Here is a tiny trained network, its code and every weight. The questions are about switching its units off for an input and a class, where a switched-off unit gives its printed mean instead of its output.

import numpy as np


def w(rows, s, z=0):
    codes = np.array(rows[::2]) - 128.0
    scale = np.full(codes.shape[1], s)
    scale[-1] = z or s
    return codes * scale


def norm(h):
    return h / np.sqrt((h * h).mean(-1, keepdims=True) + 1e-5)


def f(y):
    return np.maximum(y, 0)


def log_softmax(a):
    a = a - a.max(-1, keepdims=True)
    return a - np.log(np.exp(a).sum(-1, keepdims=True))


def net(x, mask):
    res = np.array(x, float).reshape(1, 7) / 4 @ E
    u = 0
    for l in range(2):
        y = f(norm(res) @ A[l][:, :-1].T + A[l][:, -1])
        res = res + np.where(mask[u : u + 14], y, B[l][:, -1]) @ B[l][:, :-1]
        u += 14
    return log_softmax(norm(res)[-1] @ U[:, :-1].T + U[:, -1])


A, B = {}, {}
E = w([
[126,111,253,42,56],'x0',
[16,143,117,198,189],'x1',
[112,183,134,128,98],'x2',
[149,236,176,159,75],'x3',
[206,133,202,224,167],'x4',
[83,94,47,180,17],'x5',
[172,198,146,91,141],'x6',
],0.0075)
A[0] = w([
[87,46,118,141,29,122],'0.n0',
[114,57,88,162,36,142],'0.n1',
[211,81,183,101,122,76],'0.n2',
[135,101,88,232,155,84],'0.n3',
[78,199,216,150,153,121],'0.n4',
[252,106,169,80,99,84],'0.n5',
[211,72,140,206,176,2],'0.n6',
[200,128,39,85,43,20],'0.n7',
[213,114,119,79,93,94],'0.n8',
[115,122,116,124,130,85],'0.n9',
[177,72,228,87,150,33],'0.n10',
[32,147,73,47,180,66],'0.n11',
[202,147,175,24,116,30],'0.n12',
[76,255,45,154,87,79],'0.n13',
],0.0091,0.0049)
B[0] = w([
[53,118,89,117,121,243],'0.n0',
[48,140,85,97,103,251],'0.n1',
[162,175,105,87,137,193],'0.n2',
[146,150,108,102,206,216],'0.n3',
[86,118,116,163,44,204],'0.n4',
[197,174,117,93,132,233],'0.n5',
[141,77,160,135,206,174],'0.n6',
[111,146,170,224,68,203],'0.n7',
[148,165,130,144,109,204],'0.n8',
[130,135,121,113,127,131],'0.n9',
[169,164,111,114,75,188],'0.n10',
[101,135,90,63,155,195],'0.n11',
[217,88,90,111,126,207],'0.n12',
[245,170,164,120,108,253],'0.n13',
],0.011,0.0049)
A[1] = w([
[70,143,241,139,138,142],'1.n0',
[125,242,124,111,137,213],'1.n1',
[125,87,151,112,87,15],'1.n2',
[120,116,105,204,143,74],'1.n3',
[71,120,92,44,178,6],'1.n4',
[79,179,206,125,160,196],'1.n5',
[87,71,51,129,70,207],'1.n6',
[122,123,148,133,110,22],'1.n7',
[136,105,167,7,67,13],'1.n8',
[216,87,234,69,114,45],'1.n9',
[71,54,170,131,109,32],'1.n10',
[123,65,160,6,127,193],'1.n11',
[124,152,60,255,179,126],'1.n12',
[194,103,178,12,86,4],'1.n13',
],0.0088,0.0028)
B[1] = w([
[96,125,145,89,2,151],'1.n0',
[142,103,77,114,80,254],'1.n1',
[103,138,115,110,118,134],'1.n2',
[130,166,169,33,148,151],'1.n3',
[122,136,78,72,113,175],'1.n4',
[103,128,85,125,64,160],'1.n5',
[44,116,144,103,98,230],'1.n6',
[120,122,108,120,116,129],'1.n7',
[139,163,67,106,206,187],'1.n8',
[221,192,96,147,96,186],'1.n9',
[162,160,136,121,80,142],'1.n10',
[134,173,46,92,132,190],'1.n11',
[175,118,170,5,165,213],'1.n12',
[180,156,61,146,161,199],'1.n13',
],0.0087,0.0061)
U = w([
[243,188,109,111,125,154],'0',
[130,67,148,229,148,1],'1',
[56,120,63,61,154,146],'2',
[149,88,197,146,252,132],'3',
[83,139,149,186,44,134],'4',
],0.018,0.0097)

Each question gives the input, the list of numbers given to net, and the class t.
The units are the neurons (one row each of A and B). Each row of codes is followed by its name. A weight is (code - 128) times the scale printed after its matrix; where a second scale follows, it is the last column's (A, B and U).
mask holds one flag per neuron, layer by layer. A switched-off neuron (its flag False) gives its mean, the last column of its row in B, instead of its output. The means were averaged over made-up inputs and are rounded, as every weight is.
A unit's drop is (log p(t) with every unit on - log p(t) with that unit switched off) / (log p(t) with every unit on - log p(t) with every unit switched off).
The circuit of an input: a set's keep is (log p(t) with only the set's units on - log p(t) with every unit switched off) / (log p(t) with every unit on - log p(t) with every unit switched off). Starting from the 12 units with the biggest drops (on a tie, the unit counted first), units are removed one at a time, each time the one whose removal leaves the highest keep (on an exact tie, the one counted first), for as long as the keep stays at least 0.8.
circuit, biggest first: the units of the circuit, biggest drop first
most important unit: the unit with the biggest drop
k most important neurons: the k neurons with the biggest drops, biggest first
top k neurons in layer l: the k neurons of layer l with the biggest drops, biggest first
drop when u is switched off: that unit's drop, to one decimal
input [-8,-8,-7,-7,7,-5,-5], class 3: most important neuron	0.n6
input [6,-6,5,8,-2,4,-6], class 4: top 2 neurons in layer 0	0.n7; 0.n0
input [5,-3,-1,8,0,3,-4], class 4: circuit, biggest first	0.n13; 1.n12
input [-2,5,5,5,1,-4,4], class 4: circuit, biggest first	0.n4; 0.n5
input [6,-8,-2,4,-3,4,-7], class 2: circuit, biggest first	0.n0; 0.n13
input [1,-2,7,-1,-4,4,-3], class 4: top 2 neurons in layer 0	0.n7; 0.n3
input [-6,-3,-1,-1,4,-5,2], class 3: top 2 neurons in layer 0	0.n6; 0.n13
input [-7,-1,-5,6,6,-3,5], class 3: 2 most important neurons	0.n6; 0.n13
input [1,-3,-3,1,-4,8,-5], class 4: top 2 neurons in layer 1	1.n12; 1.n8
input [-1,6,-6,8,-7,3,2], class 0: top 2 neurons in layer 0	0.n13; 0.n7
input [-4,-3,-2,2,3,0,-8], class 3: drop when 0.n6 is switched off	0.3
input [1,2,-3,-8,8,7,2], class 2: drop when 0.n1 is switched off	0.5
input [-2,-2,1,-8,1,5,7], class 2: drop when 1.n10 is switched off	0.0
input [3,6,6,0,0,-2,5], class 4: most important unit	0.n4
input [-4,-7,-1,-6,-5,7,6], class 4: top 2 neurons in layer 0	0.n7; 0.n3
